Below are the code and all the weights of a small trained network. Each question names an input and a target symbol and asks about switching units off, where a switched-off unit gives its printed mean instead of its output.

import numpy as np


def w(rows, s, z=0):
    codes = np.array(rows[::2]) - 128.0
    scale = np.full(codes.shape[1], s)
    scale[-1] = z or s
    return codes * scale


def f(y):
    return np.maximum(y, 0)


def softmax(a):
    e = np.exp(a - a.max(-1, keepdims=True))
    return e / e.sum(-1, keepdims=True)


def log_softmax(a):
    a = a - a.max(-1, keepdims=True)
    return a - np.log(np.exp(a).sum(-1, keepdims=True))


def net(x, mask):
    ids = ['αβδεζμξφψω'.index(c) for c in x.split()]
    T = len(ids)
    res = E[ids] + P[:T]
    q, k, v = (res @ M[0].T for M in (Q, K, V))
    z = softmax(np.where(np.tri(T) > 0, q @ k.T / 4**0.5, -1e9)) @ v
    res = res + np.where(mask[0], z, O[0][:, -1]) @ O[0][:, :-1]
    y = f(res @ A[0][:, :-1].T + A[0][:, -1])
    res = res + np.where(mask[1:13], y, B[0][:, -1]) @ B[0][:, :-1]
    return log_softmax(res[-1] @ U[:, :-1].T + U[:, -1])


Q, K, V, O, A, B = {}, {}, {}, {}, {}, {}
E = w([
[155,161,112,192,118,64],'α',
[166,127,101,184,142,109],'β',
[169,72,41,172,150,116],'δ',
[118,135,34,183,239,120],'ε',
[138,47,178,164,181,165],'ζ',
[109,171,187,160,153,134],'μ',
[179,4,88,181,122,210],'ξ',
[73,38,127,97,94,170],'φ',
[97,193,125,43,175,194],'ψ',
[149,239,160,140,78,181],'ω',
],0.013)
P = w([
[167,95,104,124,142,94],'0',
[125,124,167,146,218,147],'1',
[183,99,23,169,93,187],'2',
[13,78,106,223,160,92],'3',
[75,151,207,168,225,221],'4',
[156,209,8,222,113,200],'5',
],0.011)
Q[0] = w([
[120,121,163,94,126,90],'head 0',
[246,143,71,73,37,170],'head 0',
[207,212,151,129,158,206],'head 0',
[142,128,141,29,122,48],'head 0',
],0.011)
K[0] = w([
[186,149,50,106,91,28],'head 0',
[194,150,163,146,225,98],'head 0',
[176,167,113,144,152,234],'head 0',
[254,103,114,83,120,47],'head 0',
],0.01)
V[0] = w([
[173,186,95,208,124,121],'head 0',
[138,176,72,76,74,143],'head 0',
[87,248,151,110,119,118],'head 0',
[111,133,73,97,196,172],'head 0',
],0.013)
O[0] = w([
[126,106,1,93,169,149,178],'head 0',
[62,72,122,177,129,155,1],'head 0',
[126,32,159,133,182,105,77],'head 0',
[69,102,140,80,86,92,234],'head 0',
],0.014,0.0093)
A[0] = w([
[161,234,56,191,133,207,74],'neuron 0',
[150,160,103,74,178,90,210],'neuron 1',
[39,129,109,15,103,88,101],'neuron 2',
[151,127,104,248,81,25,81],'neuron 3',
[183,58,125,64,195,44,146],'neuron 4',
[150,191,66,219,247,143,154],'neuron 5',
[206,97,60,142,138,81,100],'neuron 6',
[223,63,113,63,121,30,253],'neuron 7',
[163,115,95,93,126,182,201],'neuron 8',
[168,53,132,132,162,219,111],'neuron 9',
[90,18,157,210,198,160,196],'neuron 10',
[254,113,146,142,94,110,99],'neuron 11',
],0.0067,0.0034)
B[0] = w([
[203,28,128,119,97,160,238],'neuron 0',
[141,144,151,99,129,68,254],'neuron 1',
[115,101,106,194,66,123,219],'neuron 2',
[149,84,163,181,129,148,143],'neuron 3',
[76,128,115,168,94,196,202],'neuron 4',
[128,111,194,159,105,127,244],'neuron 5',
[124,106,140,143,151,159,205],'neuron 6',
[1,151,154,99,187,92,222],'neuron 7',
[155,104,135,167,185,88,199],'neuron 8',
[134,164,139,135,156,183,155],'neuron 9',
[150,144,125,18,57,243,175],'neuron 10',
[136,135,181,114,115,80,157],'neuron 11',
],0.0082,0.0095)
U = w([
[165,37,160,189,145,102,140],'α',
[177,93,128,156,158,113,90],'β',
[157,148,90,193,116,148,55],'δ',
[91,186,52,104,128,94,204],'ε',
[179,187,140,63,154,88,50],'ζ',
[123,122,208,117,252,74,223],'μ',
[167,164,101,126,95,167,2],'ξ',
[116,160,182,255,54,150,199],'φ',
[98,47,200,121,83,109,53],'ψ',
[128,143,133,131,147,201,128],'ω',
],0.0076,0.0033)

Each question gives the input, a string of symbols that net reads in full, and the target symbol t.
The units are the heads (4 rows each of Q, K, V and O) and the neurons (one row each of A and B). Each row of codes is followed by its name. A weight is (code - 128) times the scale printed after its matrix; where a second scale follows, it is the last column's (O, A, B and U).
mask holds one flag per unit, heads first, then neurons. A switched-off unit (its flag False) gives its mean, the last column of its rows in O or B, instead of its output. The means were averaged over made-up inputs and are rounded, as every weight is.
A unit's drop is (log p(t) with every unit on - log p(t) with that unit switched off) / (log p(t) with every unit on - log p(t) with every unit switched off).
The circuit of an input: a set's keep is (log p(t) with only the set's units on - log p(t) with every unit switched off) / (log p(t) with every unit on - log p(t) with every unit switched off). Starting from the 12 units with the biggest drops (on a tie, the unit counted first), units are removed one at a time, each time the one whose removal leaves the highest keep (on an exact tie, the one counted first), for as long as the keep stays at least 0.8.
circuit, biggest first: the units of the circuit, biggest drop first
unit that matters most: the unit with the biggest drop
k most important neurons: the k neurons with the biggest drops, biggest first
drop of u: that unit's drop, to one decimal
input β ζ β, target ζ: circuit, biggest first => head 0; neuron 11
input ζ ζ φ, target ζ: circuit, biggest first => head 0; neuron 4
input β μ ζ μ ξ ε, target ξ: circuit, biggest first => head 0; neuron 0
input ε ε ζ ζ, target ζ: circuit, biggest first => head 0; neuron 2
input ζ ε ζ, target ε: circuit, biggest first => head 0; neuron 5
input ε β ω δ ζ, target ω: circuit, biggest first => head 0; neuron 10
input ε φ ε ζ α, target ζ: unit that matters most => neuron 2
input δ ε α, target ε: circuit, biggest first => head 0; neuron 7
input ξ δ ε ε ε, target ε: circuit, biggest first => head 0; neuron 0
input φ ε φ, target ε: 3 most important neurons => neuron 0; neuron 5; neuron 7
input φ ε ε ζ β, target ζ: circuit, biggest first => head 0; neuron 2
input ζ ε ξ, target ε: circuit, biggest first => head 0; neuron 7
input ε ε ε ψ ω, target ω: circuit, biggest first => head 0; neuron 10; neuron 9; neuron 4
input ω ε β ω δ, target ω: circuit, biggest first => head 0; neuron 10; neuron 9
input φ μ ε φ ε μ, target ε: 2 most important neurons => neuron 5; neuron 0
input β α μ, target α: most important neuron => neuron 0
input α ε α μ, target μ: 3 most important neurons => neuron 2; neuron 0; neuron 10
input μ ε α, target ε: 3 most important neurons => neuron 7; neuron 5; neuron 0
input α ε ε μ ω ε, target ω: 3 most important neurons => neuron 10; neuron 4; neuron 9
input β ε ω, target ε: most important neuron => neuron 5
input μ ζ ζ α, target α: 3 most important neurons => neuron 0; neuron 5; neuron 3
input φ φ ε φ, target φ: drop of neuron 5 => 0.0
input δ ζ ω, target ζ: drop of neuron 11 => 0.1
